Here is a tiny trained network, its code and every weight. The questions are about switching its units off for an input and a class, where a switched-off unit gives its printed mean instead of its output.

import numpy as np


def w(rows, s, z=0):
    codes = np.array(rows[::2]) - 128.0
    scale = np.full(codes.shape[1], s)
    scale[-1] = z or s
    return codes * scale


def f(y):
    return y / 2 * (1 + np.tanh(0.7978845608 * (y + 0.044715 * y**3)))


def log_softmax(a):
    a = a - a.max(-1, keepdims=True)
    return a - np.log(np.exp(a).sum(-1, keepdims=True))


def net(x, mask):
    res = np.array(x, float).reshape(1, 7) / 4 @ E
    y = f(res @ A[0][:, :-1].T + A[0][:, -1])
    res = res + np.where(mask, y, B[0][:, -1]) @ B[0][:, :-1]
    return log_softmax(res[-1] @ U[:, :-1].T + U[:, -1])


A, B = {}, {}
E = w([
[129,127,130,128],'x0',
[27,119,221,14],'x1',
[129,128,128,128],'x2',
[137,203,226,200],'x3',
[129,128,128,128],'x4',
[54,13,169,194],'x5',
[120,131,123,130],'x6',
],0.011)
A[0] = w([
[54,166,254,123,107],'N0',
[103,99,102,67,98],'N1',
[89,20,159,198,207],'N2',
[78,135,185,38,212],'N3',
[149,95,57,92,254],'N4',
[134,188,171,177,235],'N5',
],0.023,0.0073)
B[0] = w([
[223,113,98,67,243],'N0',
[117,90,218,127,193],'N1',
[123,4,101,159,247],'N2',
[84,152,224,61,254],'N3',
[74,117,47,55,233],'N4',
[200,166,135,190,214],'N5',
],0.032,0.023)
U = w([
[194,127,63,8,193],'0',
[69,192,193,58,130],'1',
[78,105,56,124,38],'2',
[93,82,222,107,94],'3',
[193,253,113,203,253],'4',
[199,255,177,75,19],'5',
[199,119,140,233,117],'6',
],0.01,0.0048)

Each question gives the input, the list of numbers given to net, and the class t.
The units are the neurons (one row each of A and B). Each row of codes is followed by its name. A weight is (code - 128) times the scale printed after its matrix; where a second scale follows, it is the last column's (A, B and U).
mask holds one flag per neuron, in row order. A switched-off neuron (its flag False) gives its mean, the last column of its row in B, instead of its output. The means were averaged over made-up inputs and are rounded, as every weight is.
A unit's drop is (log p(t) with every unit on - log p(t) with that unit switched off) / (log p(t) with every unit on - log p(t) with every unit switched off).
The circuit of an input: a set's keep is (log p(t) with only the set's units on - log p(t) with every unit switched off) / (log p(t) with every unit on - log p(t) with every unit switched off). Starting from all 6 units, units are removed one at a time, each time the one whose removal leaves the highest keep (on an exact tie, the one counted first), for as long as the keep stays at least 0.8.
circuit, biggest first: the units of the circuit, biggest drop first
unit that matters most: the unit with the biggest drop
top k neurons: the k neurons with the biggest drops, biggest first
drop when u is switched off: that unit's drop, to one decimal
input [6,0,-2,7,-5,-7,3], class 4: circuit, biggest first -> (N5)
input [0,-2,7,2,8,5,-4], class 6: circuit, biggest first -> (N4, N3)
input [-1,8,8,1,-7,-4,-1], class 5: circuit, biggest first -> (N0, N3, N2)
input [-4,-3,-6,1,1,8,7], class 6: circuit, biggest first -> (N4, N3)
input [8,6,7,5,2,-2,-8], class 5: top 2 neurons -> (N3, N2)
input [-8,1,5,-3,-2,-5,0], class 1: circuit, biggest first -> (N0, N2)
input [0,-2,1,8,6,1,5], class 6: top 3 neurons -> (N5, N3, N4)
input [2,0,0,4,8,7,-7], class 6: top 2 neurons -> (N4, N2)
input [-2,2,8,-2,4,-3,-2], class 1: circuit, biggest first -> (N2, N0)
input [-1,0,-4,2,-2,-2,-5], class 4: top 2 neurons -> (N2, N3)
input [-4,2,6,8,8,-2,4], class 5: top 3 neurons -> (N5, N2, N4)
input [2,1,2,4,-7,-1,-3], class 5: top 2 neurons -> (N2, N4)
input [8,5,7,8,8,-1,6], class 5: top 3 neurons -> (N2, N5, N4)
input [6,-7,2,3,-5,0,5], class 4: unit that matters most -> N2
input [-2,1,3,4,-7,8,7], class 0: top 2 neurons -> (N0, N1)
input [-6,8,-2,-1,-7,-7,-6], class 1: top 2 neurons -> (N3, N2)
input [-8,1,2,7,2,-3,-2], class 5: top 3 neurons -> (N2, N0, N5)
input [-3,2,4,-3,5,-7,-1], class 1: top 2 neurons -> (N0, N2)
input [-8,8,3,-7,-8,1,5], class 3: drop when N0 is switched off -> 0.0
input [0,-4,6,-7,4,2,8], class 2: drop when N0 is switched off -> 0.7
input [6,3,-2,3,-1,8,-8], class 0: drop when N0 is switched off -> 8.2
